Below are the code and all the weights of a small trained network. Each question names an input and a class and asks about switching units off, where a switched-off unit gives its printed mean instead of its output.

import numpy as np


def w(rows, s, z=0):
    codes = np.array(rows[::2]) - 128.0
    scale = np.full(codes.shape[1], s)
    scale[-1] = z or s
    return codes * scale


def f(y):
    return np.maximum(y, 0)


def log_softmax(a):
    a = a - a.max(-1, keepdims=True)
    return a - np.log(np.exp(a).sum(-1, keepdims=True))


def net(x, mask):
    res = np.array(x, float).reshape(1, 3) / 4 @ E
    y = f(res @ A[0][:, :-1].T + A[0][:, -1])
    res = res + np.where(mask, y, B[0][:, -1]) @ B[0][:, :-1]
    return log_softmax(res[-1] @ U[:, :-1].T + U[:, -1])


A, B = {}, {}
E = w([
[170,70,91,51,252,109,140,117,158,119],'x0',
[104,103,71,144,119,106,29,33,186,170],'x1',
[98,40,112,154,140,45,160,174,117,239],'x2',
],0.016)
A[0] = w([
[91,204,146,149,100,177,118,75,80,84,224],'n0',
[163,71,163,143,133,104,216,206,80,141,106],'n1',
[178,114,137,49,201,153,196,154,74,120,151],'n2',
[54,31,107,187,107,95,110,150,91,209,131],'n3',
[77,137,112,190,40,133,60,61,161,129,141],'n4',
[131,28,83,80,190,58,89,101,176,166,2],'n5',
[212,190,203,106,147,195,165,143,77,11,229],'n6',
[75,161,212,174,77,153,165,218,61,120,210],'n7',
[146,149,87,57,214,166,70,38,187,107,116],'n8',
],0.012,0.0078)
B[0] = w([
[144,61,207,141,172,177,29,140,185,182,221],'n0',
[208,118,115,172,207,65,189,165,158,119,212],'n1',
[162,174,47,149,131,135,131,222,43,16,208],'n2',
[80,189,117,100,102,94,145,158,43,211,217],'n3',
[173,179,143,162,174,93,52,20,58,174,224],'n4',
[60,49,112,118,139,90,48,243,183,146,204],'n5',
[85,104,99,97,82,221,45,176,97,97,254],'n6',
[68,147,206,99,68,92,190,175,243,241,245],'n7',
[125,88,114,119,79,140,184,66,217,20,220],'n8',
],0.011,0.028)
U = w([
[73,76,153,111,127,137,74,187,171,169,179],'0',
[120,127,87,93,120,197,132,154,70,82,117],'1',
[180,137,180,163,155,161,65,33,121,148,137],'2',
[125,80,101,103,120,136,147,35,195,73,4],'3',
[95,148,169,143,110,97,246,147,159,184,209],'4',
[176,113,94,155,197,63,189,168,89,117,110],'5',
[84,179,109,151,111,93,127,94,7,194,79],'6',
],0.013,0.0031)

Each question gives the input, the list of numbers given to net, and the class t.
The units are the neurons (one row each of A and B). Each row of codes is followed by its name. A weight is (code - 128) times the scale printed after its matrix; where a second scale follows, it is the last column's (A, B and U).
mask holds one flag per neuron, in row order. A switched-off neuron (its flag False) gives its mean, the last column of its row in B, instead of its output. The means were averaged over made-up inputs and are rounded, as every weight is.
A unit's drop is (log p(t) with every unit on - log p(t) with that unit switched off) / (log p(t) with every unit on - log p(t) with every unit switched off).
The circuit of an input: a set's keep is (log p(t) with only the set's units on - log p(t) with every unit switched off) / (log p(t) with every unit on - log p(t) with every unit switched off). Starting from all 9 units, units are removed one at a time, each time the one whose removal leaves the highest keep (on an exact tie, the one counted first), for as long as the keep stays at least 0.8.
units of the circuit, in order: the units of the circuit, biggest drop first
unit that matters most: the unit with the biggest drop
k most important neurons: the k neurons with the biggest drops, biggest first
drop of u: that unit's drop, to one decimal
input [-7,3,-4], class 2: units of the circuit, in order	n4
input [0,1,8], class 6: 2 most important neurons	n3; n7
input [4,0,2], class 5: units of the circuit, in order	n6; n7
input [5,7,0], class 3: 2 most important neurons	n8; n7
input [0,3,8], class 6: 2 most important neurons	n3; n0
input [4,0,-5], class 1: 2 most important neurons	n6; n7
input [2,-1,-7], class 1: 2 most important neurons	n6; n7
input [0,4,2], class 6: 2 most important neurons	n0; n7
input [5,0,0], class 1: drop of n0	0.3
input [4,-7,3], class 5: drop of n4	0.0
input [2,8,-2], class 3: drop of n8	0.5
input [-7,-2,3], class 4: drop of n7	0.1
input [-5,-3,1], class 4: 2 most important neurons	n7; n5
input [5,2,-3], class 3: unit that matters most	n8
